(in the rows, 128 means zero)
Here are made-up nodes, facts about them, and rows of numbers that follow some of those facts. Name the node behind each unnamed row.

Named rows:
[139 128 146 137 162 128  99  96  99 110 144 142 114 112 147 126 100 118
  38 147 139 169  95 146 174 143 123 179 108 177 153  96 115 120 137  46
  51  71]: kigor
[105 104 136 143 117 141 125 131 134 126 136 144 131 127 133 143 116 131
 134 135 155 100 105 149 127 156 126 141 123 103 145 139 109 151 116 110
 122 112]: foru
[100  97 118 146 135 127 119 138 145 144 130 164 132 136 101 124 136 120
 125 128 153 120 131 151 117 181 107 155 121 118 133 138 113 129 108 118
 145 150]: nevarul
[157 139 128 129 127 139 118 135 113 109 117 123 132 147 118 130 116 129
 141 110 116 142 140 127 121 113 129 114 132 136 123 141 140 116 148 140
 141 139]: plune
[119 108 142 156 107 145 110 131 131 106 114 134 128 130 144 132  82 135
 147 123 137 100 124 151 103 150 188 128 114  91 111 170 102 145 140 139
  94  82]: nekivel
[ 58 147 102 116 163 100 203 151 158 180  93  79  95 141 112 158 149 142
 157 148  82 146 131 156 165  65 162 109 128 113  92  86  89 141  78 118
 109 118]: stegram
[ 93  60 124 148 102 164 166  94 141 155  98 154  85 118 161 127 153 143
 108 138 130 119  66  24 131 167 140  87 137 152 178 163 117 139 127 137
 131 116]: tuskek
[ 82 105 117 142 122 123 199 173 187 171  99 108  89 164 116 179 105 134
 139 115  87 161 126 161 197  74 158 142 110 127 123 113  85 145  84 101
  96 120]: flimum
[112 131 128 107 150 111 108 119 138 137 135 118 142 106 137  97 137 110
 136 131 109 117 146 114 137 119 159 128 155 120 118 114 130 129 115 137
 109 136]: vodos
[108 101 125 147 123 130 126 130 140 127 122 147 122 132 126 132 116 131
 131 124 144 120 121 141 120 159 136 145 112 116 125 149 112 133 115 121
 118 117]: vebuk
[118  97 128 143 121 131 120 131 153 128 133 146 124 131 129 124 110 122
 126 116 131 129 129 126 138 151 143 151 119 124 128 146 122 130 116 120
 107 125]: stedre
[104  94 134 137 119 120 117 142 122 120 122 139 128 131 128 144 119 133
 141 120 149 103 105 134 127 150 126 149 134 115 138 143 105 147 113 112
 122 116]: dribati
[100 100 137 137 110 121 121 143 128 129 124 141 127 124 132 143 119 132
 131 129 152  96 105 141 125 153 128 149 133 113 140 140  98 153 115 114
 124 114]: pestu
[162 145 135 123 108 142 116 137 146 128 135 119 141 130 129 116 115 131
 130 122 107 133 139 130 134 111 138 133 145 151 132 127 135 126 151 137
 141 140]: matus
[111 101 137 142 109 130 119 140 148 137 123 146 130 128 134 127 111 120
 121 125 140 108 125 143 127 155 147 149 126 120 132 143 102 139 123 124
 117 121]: grotrum
[112  91 128 132 128 124 102 142 157 135 146 158 143 129 107 123 128 118
 133 115 142 117 124 140 145 163 109 175 145 128 150 133 122 135 103 101
 136 157]: dubran
[151 147 125 130 123 141 126 132 125 120 126 121 135 134 121 127 125 142
 139 127 122 133 128 135 114 122 124 120 130 139 125 134 138 123 146 136
 149 130]: napek
[149 146 124 129 123 138 129 130 123 121 126 120 135 133 122 126 126 145
 137 130 122 131 129 134 115 122 121 121 133 139 125 132 136 123 143 134
 150 131]: stuven
[125 107 134 153 115 144 109 119 137  93 124 131 129 125 142 129  85 142
 161 113 126 111 121 141 112 147 184 134 113  95 109 173 119 144 133 131
  90  82]: zedo
[ 99 133 134 113 140 117 119 128 119 150 126 123 138 112 140 108 143 106
 121 147 128 101 143 134 121 126 154 111 150 104 123 110 108 137 121 143
 118 129]: vapagar

Facts:
gebak bromumur:a laplak:zefum
flosim bromumur:a laplak:siskes
kluklare bromumur:b
braflogro bromumur:b laplak:potok tremis:fligro plikles
dubran bromumur:b
mubrak bromumur:b
roku bromumur:b laplak:dreplir
sopa bromumur:a laplak:niklalin
grigroflin bromumur:a laplak:nokluk
brebe bromumur:c laplak:klupos
bovun bromumur:b laplak:flinidro
lisar bromumur:b laplak:mubrak
patume bromumur:a laplak:fofetros
kigre bromumur:b laplak:dreplir
zomis bromumur:a laplak:kedror
loplugrim bromumur:b laplak:tobrir tremis:lelas fezen
mida bromumur:a laplak:mebranol
vatris bromumur:b laplak:vetru
tugik bromumur:a
breda bromumur:c laplak:tobrir
nevarul bromumur:b tremis:flaste grigroflin
refune bromumur:c tremis:tebrul
fligro bromumur:b laplak:vetru
ploke bromumur:a laplak:tobran
rarul bromumur:b laplak:flabrur
grotrum bromumur:b laplak:potok tremis:matus
vozel bromumur:c laplak:trito
drumebran bromumur:a laplak:nukitam
regun bromumur:a laplak:dreklel tremis:vodos pagrun fezen flabrur drumebran
bretruk bromumur:c laplak:trito
potok bromumur:a tremis:fligro dreklel flimum
rostu bromumur:a laplak:pafloda
seborir bromumur:a laplak:tugik tremis:kipaplu
vetru bromumur:b
trito bromumur:a
ploklak bromumur:a laplak:skonol
takon bromumur:c laplak:kluklare tremis:balu naku drumebran
stuvok bromumur:b laplak:kitar tremis:flodus fevem
driskes bromumur:a laplak:kluklare tremis:gridek skolan
zagir bromumur:a laplak:mebranol
flimum bromumur:b laplak:flabrur
dribus bromumur:a laplak:grulur
pubro bromumur:a laplak:trito
grulur bromumur:b tremis:flove roku
druzus bromumur:a laplak:kluklare tremis:dubrebru fevem
voginok bromumur:a laplak:vetru
nutra bromumur:c laplak:trito tremis:lebrik
stegram bromumur:c laplak:flabrur tremis:betus
tobrir bromumur:a
fligrezam bromumur:a laplak:mubrak
plostas bromumur:a laplak:flodus
trinil bromumur:b laplak:flabrur
dribati bromumur:b laplak:pafloda tremis:kluklare kigre
flikla bromumur:c laplak:potok
kagu bromumur:a laplak:tufle tremis:tragre gesteskul fetro
skolan bromumur:b
bibru bromumur:a laplak:vetru
brubrudra bromumur:b laplak:grulur
kitar bromumur:a tremis:klopak rostu stebosus
klilete bromumur:a laplak:tratralem tremis:plostas
laro bromumur:a laplak:skolan
pumo bromumur:c laplak:flabrur tremis:tratralem kigor
pagrun bromumur:b laplak:flinidro
tufle bromumur:c tremis:rudrun niklalin
bofigim bromumur:a
veklun bromumur:b laplak:kluklare
sirik bromumur:b laplak:nevarul
pizu bromumur:b laplak:kluklare tremis:pafloda
grevus bromumur:a laplak:brezana
trebon bromumur:a laplak:dubrebru
kipaplu bromumur:b laplak:tugik
repan bromumur:c laplak:klupos tremis:vozel
gaklem bromumur:a laplak:kluklare tremis:fetro niklalin plune
flove bromumur:a laplak:mebranol
nukitam bromumur:b
droril bromumur:a laplak:grulur
foru bromumur:b laplak:dreplir tremis:flove pafloda plupek
sketror bromumur:b laplak:bofigim tremis:fliklam doflel zefum
napek bromumur:a laplak:dreplir
pemom bromumur:c laplak:dreplir
klupos bromumur:a
rudrun bromumur:c laplak:tufle
plikles bromumur:a laplak:tobran
pestu bromumur:b laplak:fofetros tremis:dubran pafloda flabrur kigre
pivu bromumur:b laplak:vetru
lelas bromumur:a laplak:potok
mebranol bromumur:a tremis:dretrogrum
brifon bromumur:a laplak:tugik tremis:kluklare tisil
trekle bromumur:a laplak:mebranol tremis:lugrek gizu gesteskul
skudror bromumur:b laplak:tratralem tremis:naku
stika bromumur:b laplak:potok tremis:gridek veklun kebrun
staplak bromumur:a tremis:kluklare lebrik
zedo bromumur:b laplak:tugik
dotramom bromumur:c
flaste bromumur:b laplak:grulur
klopak bromumur:b laplak:klupos
staplos bromumur:b laplak:flinidro
tisil bromumur:b laplak:tobran
gigoris bromumur:c laplak:kluklare
flabrur bromumur:a
kebrun bromumur:a laplak:mebranol
tibru bromumur:b laplak:kitar tremis:patume
rudur bromumur:a laplak:tugik
naku bromumur:a laplak:tufle
tebrul bromumur:c laplak:vetru
plaklogri bromumur:a laplak:grulur
balu bromumur:a laplak:vetru
betus bromumur:a laplak:flodus
telaba bromumur:c laplak:nevarul
nekivel bromumur:b laplak:tugik tremis:stedre sopa plikles
fliklam bromumur:b laplak:dreklel
niklalin bromumur:a
broskul bromumur:b laplak:tugik tremis:baklo flikla fetro
druru bromumur:a laplak:mebranol
matus bromumur:a laplak:dreplir
siskes bromumur:a tremis:tugik pubro brubrudra
lipen bromumur:b laplak:tratralem tremis:flove doflel kigor
mudre bromumur:b laplak:vetru tremis:tokil
vebuk bromumur:b laplak:flodus tremis:druru
skonol bromumur:a
kluvu bromumur:a laplak:flabrur
fetro bromumur:c laplak:grulur
trepibe bromumur:c laplak:bofigim
soben bromumur:a laplak:nokluk
stoklonun bromumur:c laplak:kluklare
dretrogrum bromumur:a laplak:nevarul
kelali bromumur:a laplak:flabrur tremis:dotramom dretrogrum
baklo bromumur:c laplak:pafloda
faklatrum bromumur:a laplak:flodus
sidrak bromumur:a laplak:kedror tremis:lisar lebrik
fezen bromumur:b laplak:flabrur
vodos bromumur:c laplak:nokluk
vevar bromumur:b laplak:skonol
tubrepe bromumur:b tremis:kluklare fligrezam staplos
stebosus bromumur:c laplak:tobran
sagak bromumur:c laplak:staplak
plogru bromumur:a laplak:flodus tremis:bretruk flodus staplos ploklak
fitir bromumur:a laplak:kluklare tremis:matus
gridek bromumur:c laplak:kedror
plustil bromumur:a laplak:bofigim tremis:lelas
stuven bromumur:a laplak:tratralem
flodus bromumur:a
zopa bromumur:a laplak:kluklare
gesteskul bromumur:a laplak:skolan
gizu bromumur:b laplak:flabrur
plemum bromumur:a laplak:potok tremis:dretrogrum betus flosim
mavik bromumur:a laplak:mebranol
tragre bromumur:c laplak:kluklare
stedre bromumur:b laplak:nokluk
kebrik bromumur:c laplak:flabrur tremis:vodos gizu soben flosim
boskal bromumur:a laplak:dreklel tremis:droril niklalin
trogrin bromumur:a laplak:refune
dreplir bromumur:a tremis:naku
plune bromumur:a laplak:tobran
pafloda bromumur:c
vutres bromumur:b laplak:trito tremis:fligrezam trebon
tuskek bromumur:b laplak:vetru tremis:ploke
plupek bromumur:c laplak:staplak
budrul bromumur:b laplak:grulur tremis:doflel kebrun
bistuflis bromumur:c laplak:klupos
flinidro bromumur:a tremis:balu
dubrebru bromumur:b
dreklel bromumur:c
rekle bromumur:c laplak:tobran
dulistor bromumur:c laplak:dreklel tremis:trito kigor
tibro bromumur:b laplak:dubran tremis:voklal fliklam roku
brezana bromumur:c
grekon bromumur:a
fevem bromumur:a laplak:tobran
vima bromumur:a laplak:grulur tremis:flove breda vetru
fofetros bromumur:b
doflel bromumur:a laplak:siskes
saskal bromumur:a laplak:tratralem tremis:tragre rudrun staplos
toses bromumur:c laplak:pafloda tremis:plostas
kigor bromumur:b laplak:grulur
zefum bromumur:c
skugotra bromumur:b laplak:kluklare tremis:matus fligro pagrun balu tratralem mavik
flebus bromumur:c laplak:flabrur
lebrik bromumur:a laplak:grekon
tratralem bromumur:c
kedror bromumur:c
lugrek bromumur:a laplak:grulur
stedo bromumur:a laplak:mebranol
tobran bromumur:a
tokil bromumur:b laplak:grulur
stalus bromumur:c laplak:grulur
vapagar bromumur:c laplak:zefum tremis:balu vozel
resto bromumur:c laplak:skonol
taflo bromumur:c laplak:pafloda tremis:trito
flefem bromumur:a laplak:nokluk
ribrar bromumur:a laplak:vetru tremis:kigor
nokluk bromumur:a tremis:baklo stedo dreklel kebrun zagir gigoris
zevos bromumur:a laplak:flodus tremis:kluvu voginok skolan trito
sakor bromumur:b laplak:tugik
voklal bromumur:a laplak:niklalin

Rows to name:
No name comes twice in this set of rows, the named rows included.
[116  93 134 131 122 123 107 134 145 111 137 138 133 126 129 131 112 130
 148 107 132 115 110 123 146 141 132 162 138 124 139 143 125 142 110 103
 109 123] : kigre
[ 62 145 118 112 148 118 207 160 156 184 109  84 104 143 126 169 140 129
 146 156  88 134 129 171 177  57 163 100 136  98 120  76  86 154  85 114
 109 119] : pumo
[113 121 124 115 165 133 108 124 136 153 147 150 151 135 114  98 143  77
 118 126 121 136 171 136 147 132 130 120 147 102 140 108 140 115 114 134
 127 178] : dreklel
[141 144 129 128 120 132 127 136 106 117 118 116 133 135 119 138 132 148
 141 130 134 117 116 136 107 123 112 117 139 135 131 128 124 130 144 133
 156 129] : sidrak
[114  95 127 138 127 124 116 129 140 114 131 141 125 128 125 133 117 132
 140 111 135 126 114 122 137 147 129 153 122 123 132 147 125 134 108 110
 112 122] : lisar
[111 125 123 102 166 125 100 118 139 139 163 135 164 113 114  99 153 101
 146 132 123 115 142 133 145 134 118 140 167 106 142 102 149 131  99 116
 134 169] : pafloda
[152 179 145 127 155 133 113 107  51 111 124 113 117 117 141 140 122 143
  44 173 149 153  87 163 130 126  97 137 121 185 147  80 108 120 170  67
 105  75] : vima
[130 108 158 115  40  48 157 159 144 143 142 136 108  94 182 156 128  91
  83 121 198  81 152 108 120 120  92 160  61 103 106 130 111 149 111 166
 110 109] : skugotra
[167 154 139 103  65  50 164 144 109 114 142 108 112 104 162 161 148 123
 114 116 184 107 150  96 103  91  62 132  61 123  94 127 154 129 127 174
 143 121] : druzus
[120  85 131 134 134 116 109 134 129 103 123 144 121 141 121 138 115 121
 147  92 130 131 117 110 150 138 128 154 130 124 136 153 130 130 106 110
 106 129] : staplos
[116  93 131 137 128 126 107 133 136 107 130 141 130 131 126 134 112 132
 150 107 136 119 112 126 138 145 136 155 130 118 131 152 125 137 112 111
 110 121] : tisil
[161 147 133 126 114 145 119 134 137 122 130 121 140 133 127 118 113 131
 132 120 109 137 140 132 127 113 138 128 137 142 127 132 139 122 153 141
 140 136] : plikles
[121  98 141 133 108 124 109 139 167 136 133 142 131 120 137 117 107 116
 120 115 124 120 128 128 149 143 148 166 138 133 134 140 113 138 120 120
 107 125] : pagrun
[177 151 137 138 112 175 113 119 124  89 137 113 143 141 142 131  79 135
 156 113 103 138 142 142 123 100 170  99 121 105 123 154 155 125 168 144
 113 104] : kebrun
[138 141 129 127 122 127 126 144  89 114 108 120 131 144 117 146 129 142
 143 122 136 118 120 137 103 124 112 110 141 128 129 135 121 127 146 138
 159 131] : plogru

The same nodes again, as new rows of numbers:
Some rows with their names:
[189 118 156 121 120 116 115 121 115 114 125 121 183 114 123 164 133 108
 131 118 143 148 127 138  95 128 157 193 135 133 131 112 154  83 101 108
 119 169 122 142 105 100 115 150 139 130 144 105 115]: lugrek
[105 110 141 129 118  97 102  85  90 101 117 165 124 175  98 138 154 113
 148 172 117 107 163 137 122 142  98 135 138 125 161 154 115 142 147 127
 143 159 177 124 121 145 185 130 151 101 125 129 139]: gizu
[113 126  75 140 134 116 130 136 113  80 144 106 122 114 170 107 148 152
 105 118 106 101 147 159 147 143 153 101 118 132 126 169 132 116 116 123
 120 119 131 135 131 148 120 113 109 124 123 133 147]: dulistor
[129  85 137 114 131 140 126 128  90 137 123 148  95 164 105 160 154 123
 135 143 132 133 170 134 109 162 109 141 109 148 152 139 114 156 133 122
 142 121 150 118 136 133 131 145 144 106 112 142 123]: staplos
[109 114 130 119 129 127 138 114  84 137 122 150 107 144 113 133 137 123
 144 142 120 114 153 139 102 151 101 101 115 159 156 147 105 137 118 138
 137 131 137 115 124 130 124 121 140 103 113 135 129]: bovun
[158 141 121 123 145 138 131 126 129 126 123 123 150 121 114 120 120 131
 124 113 134 155 106 135 117 125 138 155 141 135 143 108 142 124  99 136
 105 126 114 129 122 106 150 127 155 119 120 104 145]: rostu
[149 121 109 142 166  80 151 130 163 137 140 159 146 122 132  97 146 115
  84 110 134 130  77 110 127 118 164 164 120 128 156 148 120 113  92 158
 117 163  94 114 146 113 114 134 135 124 116 147 158]: ribrar
[128  61 110 134 116 194 103 135 149  94 135  78 142 118 152  99 133 142
 105 155 136 134 171 164 146 184 158 171 109 127 125 181 132 138 147 128
 125 107 161 144 115 125 151 125 106 116 117 146 113]: tragre
[122 103 137 129 121 153 124 110 167 132 145 113 184 102 114  72 104  99
 114 124 119 160 115 126 133 157 144 154 153 120 139 153 159  88 110 156
 105 154 102 125 115 100 156 123 122 139  91 124 107]: fitir
[111 101 132 144 153 110 148 117 121 154 121 179 107 146 118 121 154 122
 118 152 142  98 126 130  98 129 119 131  85 169 167 166  79 146 124 168
 156 155 136 110 133 129 110 127 137  94 120 171 146]: vatris
[ 78 147 179 124  85 136 133 141 151 196 102 138  71 143 123 158  95 118
 167 155 141 101 126  85 138  91  77  69 114 111  83 100  81 167 193 124
 164 113 134 123 132 151  87 114 100 150 169 162 105]: nukitam
[102 109 118 116 123  98 154 121  82 131 128 154 107 141 125 126 148 108
 135 133 107 105 161 120 117 158 108  82 123 145 162 162 109 127 111 135
 123 137 114 104 142 138 102 111 125 122 111 138 130]: sketror
[148 135 129 125 137 126 111 113 142 126 144 125 143 123 110 127 118 124
 115 105 128 165  96 135 118 131 141 159 149 128 121 112 143 103  93 133
 119 144 128 133 124 116 159 148 153 118 103 114 153]: naku
[110 105 128 125 139 117 148 122  82 138 139 158 107 151 101 139 157 118
 132 131 108 122 177 129 119 158 102 103 113 149 157 146 141 132 128 134
 148 133 126 114 144 141 113 137 125 134 103 152 103]: dribati
[114 101 114 109 117 108 132 117  88 148 125 138  80 151 114 149 142 119
 133 131 112 127 150 136 112 168 107 100 116 146 146 146  93 138 104 128
 121 135 129 112 140 142 124 121 140 109 104 150 161]: roku
[132  97 142 113  92  79 144 115  64 130 115 142 129 129 138 162 151  91
 149 138 118  97 173 131  91 158 124 110 113 149 157 166  97  94 105 110
 126 180 112 114 120 129  69 118 112 118 139 134 123]: budrul
[170 115 131 115 143 141 127 139 127 106 130 137 152 123 127 128 129 117
 125 110 138 150 113 118 119 130 148 175 152 123 142 115 140 133 109 120
 106 108 125 121 131 106 147 151 154 111 118  89 120]: plune
[161 114 138 120 143 139 119 129 136 112 133 132 154 127 119 130 129 119
 122 114 139 154 114 120 121 129 151 187 149 122 136 111 146 127 111 125
 113 120 132 126 126 109 153 157 153 113 117 100 126]: gesteskul
[156 140 122 125 147 130 136 127 129 120 125 127 157 120 116 117 121 126
 120 112 132 150 109 132 121 126 139 151 144 132 145 114 149 118 100 136
 107 132 109 129 125 107 145 130 148 128 120 107 135]: laro
[109 108 132 146 155 105 155 119 119 152 119 179 115 142 121 113 154 123
 118 150 140  92 130 131  98 124 119 124  85 171 172 168  88 145 123 172
 156 156 130 109 131 128 106 126 135  98 121 170 142]: mudre

Name these rows:
No name comes twice in this set of rows, the named rows included.
[140 135 123 119 134 118 117 115 131 115 153 133 140 118 119 122 121 119
 116  92 117 154  95 126 121 132 140 144 162 126 117 114 150  98  86 127
 112 128 125 126 129 123 152 156 151 115  94 101 144] : mavik
[122 146  82 153 139 106 105 108 113  52 120 108 146 143 147 110 157 166
 114 163 113 100 159 173 155 127 137 129 122 113 151 162 145 137 148 122
 125 140 165 153 119 145 176 100 125 123 153 121 156] : flebus
[ 96  61 135 109  92 153 130 109 120 150 120 120 117 133 118 102 117  96
 135 162 126 128 159 129 116 194 114 120 124 142 152 187  76 135 123 148
 107 138 131 109 120 122 134 104 123 103  97 150 131] : veklun
[126 161 156 115  96 123 119 150 196 186 108 108  91 122 134 152  79 119
 138 120 145 147  69  74 162  77 121 119 147  76  60  67  94 150 158 110
 116 108 104 130 143 133 105 122 117 162 166 130 145] : trito
[118 125  93 143 132 135 100 121 126  90 150 104 116 120 157 123 142 162
 111 122 118 116 135 172 132 143 149 125 113 141 102 152 130 115 124 122
 143 118 166 146 116 149 147 137 124 108 114 135 159] : vozel
[158 125  97 106 141 115 125 129 130 135 139 112 117 133 114 138 126 124
 106  95 117 175 105 127 135 149 142 144 147 119 122 104 135 119  79 119
  91 125 105 123 145 120 142 138 155 127 102 119 172] : flove
[112  95  97 143 121 180 115 125 149 103 134  73 147 105 151  79 122 152
 106 156 125 128 159 173 141 170 149 132 105 139 127 181 134 122 139 142
 122 120 139 146 105 124 147  99 101 126 114 150 125] : stoklonun
[108 191 161 140 100  68  82 105 199 137 107 130 132 175  92 145 113 119
 139 168 124 145  93  82 200  61 102 144 174  21  92  76 147 151 205 105
 134 169 142 151 139 157 190 114 117 189 191 132 142] : flabrur
[ 75 156 181 131  93 138 142 143 146 194 104 143  82 135 128 148  98 119
 171 154 136  94 130  86 142  84  74  58 115 114  93 104  90 162 194 125
 163 110 127 119 131 147  81 107  95 154 168 157  90] : nevarul
[146 116 127 145 156  99 117 113 179 142 150 156 140 131 119 115 135 121
  88 111 146 143  64 124 114 112 163 189 122 137 128 130 116 109  95 160
 138 168 132 127 132 118 148 159 151 105 107 147 175] : balu
[104 145  97 163 144 103 107 106 114  41 143 133 164 137 150  96 164 155
 116 150 101  90 162 164 156 120 139 122 135 111 145 173 172 118 157 127
 148 144 170 150 120 151 178 118 113 132 138 118 121] : kebrik
[103 177 175 136 103 121 121 141 198 174 133 129 125 114 131 132  84 112
 142 114 136 131  71  73 156  64 116 106 154  79  64  77 137 120 170 122
 145 123 112 132 135 137 108 137 101 172 156 127  97] : flinidro

